Here is a tiny trained network, its code and every weight. The questions are about switching its units off for an input and a class, where a switched-off unit gives its printed mean instead of its output.

import numpy as np


def w(rows, s, z=0):
    codes = np.array(rows[::2]) - 128.0
    scale = np.full(codes.shape[1], s)
    scale[-1] = z or s
    return codes * scale


def norm(h):
    return h / np.sqrt((h * h).mean(-1, keepdims=True) + 1e-5)


def f(y):
    return np.maximum(y, 0)


def log_softmax(a):
    a = a - a.max(-1, keepdims=True)
    return a - np.log(np.exp(a).sum(-1, keepdims=True))


def net(x, mask):
    res = np.array(x, float).reshape(1, 2) / 4 @ E
    u = 0
    for l in range(2):
        y = f(norm(res) @ A[l][:, :-1].T + A[l][:, -1])
        res = res + np.where(mask[u : u + 13], y, B[l][:, -1]) @ B[l][:, :-1]
        u += 13
    return log_softmax(norm(res)[-1] @ U[:, :-1].T + U[:, -1])


A, B = {}, {}
E = w([
[148,120,224,36,9,62,42,197],'x0',
[123,211,60,22,129,55,255,174],'x1',
],0.0029)
A[0] = w([
[180,49,168,112,56,59,97,156,122],'L0N0',
[204,161,207,104,102,184,24,95,2],'L0N1',
[99,105,230,211,154,235,120,107,212],'L0N2',
[113,207,136,101,59,174,70,56,113],'L0N3',
[153,79,207,123,137,97,161,190,91],'L0N4',
[120,88,111,213,226,194,164,100,59],'L0N5',
[69,199,85,105,208,99,200,200,94],'L0N6',
[66,158,160,177,202,75,171,125,37],'L0N7',
[131,161,96,52,3,61,131,115,26],'L0N8',
[126,137,199,160,124,26,226,115,75],'L0N9',
[161,209,73,68,122,88,77,146,107],'L0N10',
[177,204,157,88,184,169,188,226,67],'L0N11',
[208,42,119,138,122,57,151,115,54],'L0N12',
],0.0029,0.0017)
B[0] = w([
[131,124,160,123,216,88,156,106,217],'L0N0',
[116,140,42,117,167,112,179,85,192],'L0N1',
[86,180,136,151,96,44,182,137,252],'L0N2',
[126,127,143,120,166,97,103,89,157],'L0N3',
[121,116,148,71,233,182,168,79,159],'L0N4',
[133,112,144,3,155,128,132,106,226],'L0N5',
[108,138,185,214,48,70,126,189,213],'L0N6',
[57,124,175,137,213,223,129,119,154],'L0N7',
[85,128,107,208,136,217,107,127,193],'L0N8',
[134,170,115,177,93,134,143,122,154],'L0N9',
[141,123,132,214,74,85,157,131,175],'L0N10',
[164,167,152,186,127,103,143,122,169],'L0N11',
[168,132,134,149,128,132,152,169,128],'L0N12',
],0.0033,0.0035)
A[1] = w([
[244,143,6,127,161,149,143,107,82],'L1N0',
[159,77,199,67,79,149,112,120,23],'L1N1',
[142,146,55,146,145,224,137,103,6],'L1N2',
[82,117,103,75,169,81,155,153,158],'L1N3',
[154,117,168,185,46,84,86,171,154],'L1N4',
[145,124,192,192,131,194,125,168,77],'L1N5',
[136,76,164,180,78,167,56,100,1],'L1N6',
[104,70,125,204,141,196,120,92,158],'L1N7',
[110,136,49,235,150,159,152,160,66],'L1N8',
[101,147,178,182,181,116,175,94,172],'L1N9',
[110,63,197,184,128,162,37,131,50],'L1N10',
[157,106,185,3,85,142,71,194,91],'L1N11',
[148,77,71,154,144,200,156,131,4],'L1N12',
],0.005,0.0014)
B[1] = w([
[71,153,188,82,99,132,42,147,157],'L1N0',
[70,89,33,56,130,174,125,74,170],'L1N1',
[108,115,30,98,166,169,32,139,162],'L1N2',
[166,128,196,217,88,93,103,116,190],'L1N3',
[127,96,116,94,196,177,108,74,212],'L1N4',
[206,69,253,152,105,14,183,96,151],'L1N5',
[125,203,129,162,92,65,225,197,181],'L1N6',
[113,242,139,107,87,66,199,190,202],'L1N7',
[110,123,108,64,151,162,53,116,200],'L1N8',
[165,45,166,94,95,148,76,111,253],'L1N9',
[156,212,103,136,84,118,215,212,214],'L1N10',
[75,105,27,151,244,224,63,52,196],'L1N11',
[72,92,37,21,166,110,65,102,151],'L1N12',
],0.0041,0.005)
U = w([
[44,129,32,54,220,157,45,56,165],'0',
[105,245,116,152,66,56,232,188,194],'1',
[179,24,204,144,95,102,76,64,179],'2',
[160,95,76,161,106,150,153,123,62],'3',
[203,80,48,193,107,188,127,198,2],'4',
[162,90,83,177,110,179,143,164,22],'5',
[169,86,65,167,105,144,130,156,44],'6',
],0.011,0.0063)

Each question gives the input, the list of numbers given to net, and the class t.
The units are the neurons (one row each of A and B). Each row of codes is followed by its name. A weight is (code - 128) times the scale printed after its matrix; where a second scale follows, it is the last column's (A, B and U).
mask holds one flag per neuron, layer by layer. A switched-off neuron (its flag False) gives its mean, the last column of its row in B, instead of its output. The means were averaged over made-up inputs and are rounded, as every weight is.
A unit's drop is (log p(t) with every unit on - log p(t) with that unit switched off) / (log p(t) with every unit on - log p(t) with every unit switched off).
The circuit of an input: a set's keep is (log p(t) with only the set's units on - log p(t) with every unit switched off) / (log p(t) with every unit on - log p(t) with every unit switched off). Starting from the 12 units with the biggest drops (on a tie, the unit counted first), units are removed one at a time, each time the one whose removal leaves the highest keep (on an exact tie, the one counted first), for as long as the keep stays at least 0.8.
circuit, biggest first: the units of the circuit, biggest drop first
unit that matters most: the unit with the biggest drop
k most important neurons: the k neurons with the biggest drops, biggest first
top k neurons in layer l: the k neurons of layer l with the biggest drops, biggest first
drop of u: that unit's drop, to one decimal
input [5,-7], class 1: most important neuron => L1N10
input [6,-7], class 1: 2 most important neurons => L1N6, L1N10
input [-7,7], class 0: top 4 neurons in layer 1 => L1N8, L1N10, L1N7, L1N6
input [7,-8], class 1: circuit, biggest first => L1N6, L1N10
input [6,-6], class 0: circuit, biggest first => L1N11, L1N1
input [-7,6], class 0: 4 most important neurons => L0N2, L1N10, L1N8, L1N7
input [2,3], class 2: top 3 neurons in layer 1 => L1N10, L1N7, L1N11
input [8,8], class 0: 2 most important neurons => L1N11, L0N2
input [3,1], class 2: 4 most important neurons => L0N0, L0N5, L0N8, L0N10
input [-5,-6], class 1: 2 most important neurons => L1N7, L0N1
input [-7,-8], class 1: top 2 neurons in layer 1 => L1N7, L1N10
input [5,5], class 0: 3 most important neurons => L0N2, L1N11, L1N10
input [-3,0], class 2: 2 most important neurons => L0N5, L0N8
input [2,0], class 2: unit that matters most => L0N0
input [6,5], class 0: 2 most important neurons => L1N11, L0N2
input [0,-1], class 2: drop of L1N0 => 0.0
input [4,-1], class 0: drop of L0N2 => 0.2
input [-2,-2], class 2: drop of L0N2 => 0.2
